Below are the code and all the weights of a small trained network. Each question names an input and a target symbol and asks about switching units off, where a switched-off unit gives its printed mean instead of its output.

import numpy as np


def w(rows, s, z=0):
    codes = np.array(rows[::2]) - 128.0
    scale = np.full(codes.shape[1], s)
    scale[-1] = z or s
    return codes * scale


def norm(h):
    return h / np.sqrt((h * h).mean(-1, keepdims=True) + 1e-5)


def f(y):
    return np.maximum(y, 0)


def softmax(a):
    e = np.exp(a - a.max(-1, keepdims=True))
    return e / e.sum(-1, keepdims=True)


def log_softmax(a):
    a = a - a.max(-1, keepdims=True)
    return a - np.log(np.exp(a).sum(-1, keepdims=True))


def net(x, mask):
    ids = ['αβγδηλξστφψω'.index(c) for c in x.split()]
    T = len(ids)
    res = E[ids] + P[:T]
    r = norm(res)
    for j in range(3):
        rows = slice(4 * j, 4 * j + 4)
        q, k, v = (r @ M[0][rows].T for M in (Q, K, V))
        z = softmax(np.where(np.tri(T) > 0, q @ k.T / 4**0.5, -1e9)) @ v
        o = O[0][rows]
        res = res + np.where(mask[j], z, o[:, -1]) @ o[:, :-1]
    y = f(norm(res) @ A[0][:, :-1].T + A[0][:, -1])
    res = res + np.where(mask[3:7], y, B[0][:, -1]) @ B[0][:, :-1]
    return log_softmax(norm(res)[-1] @ U[:, :-1].T + U[:, -1])


Q, K, V, O, A, B = {}, {}, {}, {}, {}, {}
E = w([
[149,127,121],'α',
[157,124,120],'β',
[146,120,117],'γ',
[157,124,120],'δ',
[143,126,121],'η',
[143,126,121],'λ',
[147,119,115],'ξ',
[157,124,121],'σ',
[150,137,131],'τ',
[145,129,126],'φ',
[154,121,113],'ψ',
[68,19,255],'ω',
],0.0044)
P = w([
[100,132,137],'0',
[244,35,67],'1',
[252,120,153],'2',
[95,241,214],'3',
[145,75,74],'4',
[249,74,171],'5',
[195,127,124],'6',
[175,132,127],'7',
[149,142,137],'8',
[141,133,135],'9',
],0.0036)
Q[0] = w([
[57,180,27],'head 1',
[91,140,26],'head 1',
[197,83,228],'head 1',
[93,145,74],'head 1',
[97,55,70],'head 2',
[92,121,115],'head 2',
[12,175,47],'head 2',
[2,201,35],'head 2',
[206,175,200],'head 3',
[49,144,115],'head 3',
[100,234,105],'head 3',
[156,24,152],'head 3',
],0.0048)
K[0] = w([
[212,154,22],'head 1',
[132,154,31],'head 1',
[68,84,231],'head 1',
[194,143,69],'head 1',
[152,96,213],'head 2',
[163,130,162],'head 2',
[229,132,153],'head 2',
[253,146,124],'head 2',
[111,53,171],'head 3',
[154,198,134],'head 3',
[146,164,222],'head 3',
[108,93,37],'head 3',
],0.0053)
V[0] = w([
[148,82,234],'head 1',
[132,237,133],'head 1',
[166,152,2],'head 1',
[134,30,190],'head 1',
[207,63,114],'head 2',
[211,115,183],'head 2',
[202,173,184],'head 2',
[186,251,40],'head 2',
[133,73,190],'head 3',
[133,180,235],'head 3',
[135,199,206],'head 3',
[105,196,29],'head 3',
],0.0055)
O[0] = w([
[45,50,83,236],'head 1',
[179,185,21,71],'head 1',
[252,180,198,124],'head 1',
[35,46,202,224],'head 1',
[156,107,201,255],'head 2',
[178,44,168,224],'head 2',
[204,55,125,180],'head 2',
[253,191,95,128],'head 2',
[19,54,165,176],'head 3',
[160,30,81,17],'head 3',
[188,52,87,14],'head 3',
[223,230,103,38],'head 3',
],0.0052,0.0015)
A[0] = w([
[177,197,156,253],'neuron 1',
[85,176,30,36],'neuron 2',
[178,131,4,51],'neuron 3',
[218,61,125,187],'neuron 4',
],0.0034,0.0036)
B[0] = w([
[65,136,69,254],'neuron 1',
[1,180,81,133],'neuron 2',
[159,121,197,136],'neuron 3',
[49,160,119,244],'neuron 4',
],0.0047,0.0034)
U = w([
[242,237,3,214],'α',
[239,41,233,4],'β',
[9,231,226,44],'γ',
[240,68,243,46],'δ',
[15,237,11,67],'η',
[10,243,14,111],'λ',
[42,250,246,194],'ξ',
[237,20,229,116],'σ',
[245,35,16,149],'τ',
[48,17,24,75],'φ',
[225,225,238,208],'ψ',
[5,27,210,165],'ω',
],0.0053,0.0041)

Each question gives the input, a string of symbols that net reads in full, and the target symbol t.
The units are the heads (4 rows each of Q, K, V and O) and the neurons (one row each of A and B). Each row of codes is followed by its name. A weight is (code - 128) times the scale printed after its matrix; where a second scale follows, it is the last column's (O, A, B and U).
mask holds one flag per unit, heads first, then neurons. A switched-off unit (its flag False) gives its mean, the last column of its rows in O or B, instead of its output. The means were averaged over made-up inputs and are rounded, as every weight is.
A unit's drop is (log p(t) with every unit on - log p(t) with that unit switched off) / (log p(t) with every unit on - log p(t) with every unit switched off).
The circuit of an input: a set's keep is (log p(t) with only the set's units on - log p(t) with every unit switched off) / (log p(t) with every unit on - log p(t) with every unit switched off). Starting from all 7 units, units are removed one at a time, each time the one whose removal leaves the highest keep (on an exact tie, the one counted first), for as long as the keep stays at least 0.8.
units of the circuit, in order: the units of the circuit, biggest drop first
k most important neurons: the k neurons with the biggest drops, biggest first
heads that matter: for each layer, one digit per head in row order, 1 if its drop is at least 0.15 and else 0, layers parted by /
input α η γ δ β, target α: units of the circuit, in order	(head 1; head 3)
input τ ψ λ η η φ γ γ, target τ: units of the circuit, in order	(head 2; head 1)
input τ ξ φ η, target τ: units of the circuit, in order	(head 3; head 1)
input α η α ξ γ β δ ξ τ λ, target α: units of the circuit, in order	(head 1; head 2)
input α δ δ φ λ δ, target α: heads that matter	100
input ψ α φ γ α σ η λ, target ψ: heads that matter	110
input τ ξ φ η φ α, target τ: units of the circuit, in order	(head 1)
input ξ α α ξ τ λ, target ξ: heads that matter	001
input ψ λ α α, target ψ: units of the circuit, in order	(head 1; head 2)
input ψ β δ ψ ξ λ, target ψ: units of the circuit, in order	(head 3; head 1)
input α λ ψ δ σ ξ γ α λ δ, target α: units of the circuit, in order	(head 1; head 2)
input τ β τ α τ φ λ, target τ: heads that matter	110
input τ β ξ ξ α λ ψ σ, target τ: heads that matter	110
input α λ σ σ, target α: units of the circuit, in order	(head 1; head 3)
input γ α φ σ σ, target ξ: heads that matter	101
input τ ψ τ λ, target τ: units of the circuit, in order	(head 3; head 1)
input ξ γ τ α σ α ψ, target ξ: most important neuron	(neuron 1)
input ψ λ γ δ φ ψ β σ σ, target ψ: units of the circuit, in order	(head 2; head 1)
input ξ ψ α, target ξ: heads that matter	010
input τ ξ φ, target τ: heads that matter	110
input α β σ ψ γ η σ φ, target α: heads that matter	110
input ψ λ τ λ α, target ψ: units of the circuit, in order	(head 1; head 3)
input τ β ψ, target τ: units of the circuit, in order	(head 1)
input α ξ σ, target α: heads that matter	000
input ξ τ σ ξ β, target ξ: units of the circuit, in order	(head 3; head 1)
input ξ γ φ, target ξ: heads that matter	010
input ξ α α σ γ η, target ξ: heads that matter	001
input τ σ δ ψ ψ α ψ α τ, target τ: heads that matter	111
input τ ξ ξ β η γ ψ σ δ, target τ: heads that matter	110
